Below is a small trained network, with its code and all its weights. Each question gives an input and a class and asks what happens when units are switched off, that is, made to give their printed mean instead of their output.

import numpy as np


def w(rows, s, z=0):
    codes = np.array(rows[::2]) - 128.0
    scale = np.full(codes.shape[1], s)
    scale[-1] = z or s
    return codes * scale


def f(y):
    return np.maximum(y, 0)


def log_softmax(a):
    a = a - a.max(-1, keepdims=True)
    return a - np.log(np.exp(a).sum(-1, keepdims=True))


def net(x, mask):
    res = np.array(x, float).reshape(1, 5) / 4 @ E
    y = f(res @ A[0][:, :-1].T + A[0][:, -1])
    res = res + np.where(mask, y, B[0][:, -1]) @ B[0][:, :-1]
    return log_softmax(res[-1] @ U[:, :-1].T + U[:, -1])


A, B = {}, {}
E = w([
[249,168,142,125,94,183,171],'x0',
[130,154,95,185,222,184,118],'x1',
[86,191,178,52,173,149,145],'x2',
[85,171,42,118,89,124,158],'x3',
[125,56,112,99,148,177,194],'x4',
],0.014)
A[0] = w([
[54,110,136,150,173,86,126,115],'neuron 0',
[122,93,135,114,139,142,152,252],'neuron 1',
[90,134,99,159,184,134,110,136],'neuron 2',
[137,221,163,177,110,57,53,69],'neuron 3',
[109,161,177,4,112,112,124,101],'neuron 4',
[125,152,145,74,141,112,126,83],'neuron 5',
[141,57,119,190,97,82,181,106],'neuron 6',
[158,169,58,221,249,208,110,92],'neuron 7',
[178,211,157,92,121,162,187,151],'neuron 8',
[83,227,176,82,166,128,146,149],'neuron 9',
[118,196,130,119,206,162,149,101],'neuron 10',
[78,116,86,158,209,38,114,65],'neuron 11',
[170,144,158,91,51,109,174,105],'neuron 12',
[152,91,212,150,167,86,100,122],'neuron 13',
[147,69,95,188,106,118,106,47],'neuron 14',
[151,71,91,192,79,132,117,104],'neuron 15',
[181,94,250,139,157,154,92,122],'neuron 16',
[153,194,132,151,139,66,110,75],'neuron 17',
[108,210,19,114,89,130,178,84],'neuron 18',
[152,102,137,115,156,135,87,92],'neuron 19',
[129,152,39,80,109,139,148,89],'neuron 20',
[114,95,138,75,93,81,124,117],'neuron 21',
[94,193,177,232,104,143,101,85],'neuron 22',
[69,199,36,100,86,139,169,84],'neuron 23',
[214,153,112,136,112,199,145,92],'neuron 24',
[79,134,155,43,170,179,197,101],'neuron 25',
[136,59,173,120,152,161,139,101],'neuron 26',
[135,103,196,125,142,157,84,59],'neuron 27',
[59,63,88,109,178,130,90,107],'neuron 28',
[146,101,157,89,42,77,162,139],'neuron 29',
[48,61,159,72,110,67,81,101],'neuron 30',
[144,203,146,124,127,76,60,147],'neuron 31',
[124,164,71,130,133,83,158,244],'neuron 32',
[171,92,71,217,115,110,126,162],'neuron 33',
[184,141,137,163,77,166,162,117],'neuron 34',
[114,6,93,91,158,185,236,117],'neuron 35',
[161,127,90,194,87,85,56,125],'neuron 36',
[136,104,87,156,111,115,134,75],'neuron 37',
],0.013,0.011)
B[0] = w([
[162,174,87,172,138,99,108,195],'neuron 0',
[61,141,119,178,112,181,125,200],'neuron 1',
[121,134,117,126,81,112,100,185],'neuron 2',
[127,156,115,73,125,175,205,198],'neuron 3',
[95,87,113,74,152,133,78,194],'neuron 4',
[116,97,91,92,153,135,126,150],'neuron 5',
[95,81,148,51,177,168,71,184],'neuron 6',
[138,58,59,66,2,81,99,251],'neuron 7',
[174,175,77,176,171,127,80,211],'neuron 8',
[114,62,130,125,220,177,65,208],'neuron 9',
[104,82,120,89,116,106,81,182],'neuron 10',
[172,176,105,128,149,111,114,199],'neuron 11',
[132,125,75,109,70,74,91,188],'neuron 12',
[93,83,175,217,120,73,203,190],'neuron 13',
[131,119,123,84,182,126,120,171],'neuron 14',
[112,101,111,112,198,135,113,190],'neuron 15',
[95,105,130,192,145,77,168,215],'neuron 16',
[143,149,117,97,129,160,181,161],'neuron 17',
[112,92,164,174,156,70,192,200],'neuron 18',
[123,106,144,141,140,111,156,148],'neuron 19',
[120,107,180,174,146,95,192,170],'neuron 20',
[129,118,88,113,70,112,105,177],'neuron 21',
[112,149,121,102,98,158,180,173],'neuron 22',
[112,106,155,171,150,82,177,199],'neuron 23',
[172,204,86,150,160,91,99,205],'neuron 24',
[94,111,119,91,169,157,107,190],'neuron 25',
[91,140,147,141,121,115,189,172],'neuron 26',
[137,102,179,131,167,82,172,158],'neuron 27',
[195,197,91,151,142,119,114,199],'neuron 28',
[117,106,74,117,76,121,114,203],'neuron 29',
[192,176,76,157,116,96,91,216],'neuron 30',
[97,163,151,102,95,225,186,194],'neuron 31',
[87,98,157,211,112,133,140,204],'neuron 32',
[101,91,131,132,198,170,84,216],'neuron 33',
[167,179,86,160,146,118,90,191],'neuron 34',
[117,197,118,87,93,204,215,224],'neuron 35',
[88,116,126,103,168,159,107,198],'neuron 36',
[138,97,145,82,177,116,126,151],'neuron 37',
],0.011,0.02)
U = w([
[114,55,109,67,211,162,62,100],'0',
[209,210,73,153,145,83,82,113],'1',
[112,54,143,177,136,39,219,121],'2',
[135,51,73,47,4,71,86,155],'3',
[124,176,106,55,104,222,225,133],'4',
[80,96,120,225,76,219,58,248],'5',
[182,108,188,141,126,100,113,100],'6',
[170,124,141,86,57,123,130,100],'7',
],0.012)

Each question gives the input, the list of numbers given to net, and the class t.
The units are the neurons (one row each of A and B). Each row of codes is followed by its name. A weight is (code - 128) times the scale printed after its matrix; where a second scale follows, it is the last column's (A, B and U).
mask holds one flag per neuron, in row order. A switched-off neuron (its flag False) gives its mean, the last column of its row in B, instead of its output. The means were averaged over made-up inputs and are rounded, as every weight is.
A unit's drop is (log p(t) with every unit on - log p(t) with that unit switched off) / (log p(t) with every unit on - log p(t) with every unit switched off).
The circuit of an input: a set's keep is (log p(t) with only the set's units on - log p(t) with every unit switched off) / (log p(t) with every unit on - log p(t) with every unit switched off). Starting from the 12 units with the biggest drops (on a tie, the unit counted first), units are removed one at a time, each time the one whose removal leaves the highest keep (on an exact tie, the one counted first), for as long as the keep stays at least 0.8.
units of the circuit, in order: the units of the circuit, biggest drop first
unit that matters most: the unit with the biggest drop
k most important neurons: the k neurons with the biggest drops, biggest first
drop when u is switched off: that unit's drop, to one decimal
input [7,8,7,-7,-1], class 3: 2 most important neurons	neuron 7; neuron 10
input [-3,-2,4,-6,-4], class 2: units of the circuit, in order	neuron 13
input [-5,-1,-5,4,-7], class 4: units of the circuit, in order	neuron 3; neuron 31
input [-6,-4,4,4,2], class 1: 2 most important neurons	neuron 30; neuron 7
input [-7,-4,-2,5,8], class 4: 4 most important neurons	neuron 35; neuron 8; neuron 24; neuron 34
input [-7,2,-8,-4,0], class 0: 2 most important neurons	neuron 6; neuron 33
input [1,-5,1,5,-4], class 2: 2 most important neurons	neuron 7; neuron 18
input [7,-3,-8,-8,6], class 0: 3 most important neurons	neuron 6; neuron 33; neuron 15
input [5,8,-8,-2,8], class 0: 4 most important neurons	neuron 33; neuron 15; neuron 6; neuron 14
input [0,-1,-8,-5,8], class 0: 3 most important neurons	neuron 6; neuron 33; neuron 15
input [-8,-4,-7,-5,4], class 1: 2 most important neurons	neuron 30; neuron 28
input [-5,0,-4,-3,-5], class 1: 3 most important neurons	neuron 35; neuron 30; neuron 11
input [-5,6,5,2,-6], class 3: 3 most important neurons	neuron 7; neuron 10; neuron 35
input [8,5,8,7,-5], class 0: unit that matters most	neuron 9
input [-3,-2,2,2,1], class 5: 3 most important neurons	neuron 7; neuron 24; neuron 8
input [-8,7,-2,-4,7], class 1: drop when neuron 28 is switched off	0.8
input [-7,6,-5,8,1], class 2: drop when neuron 24 is switched off	0.3
input [5,3,4,6,2], class 2: drop when neuron 23 is switched off	0.2
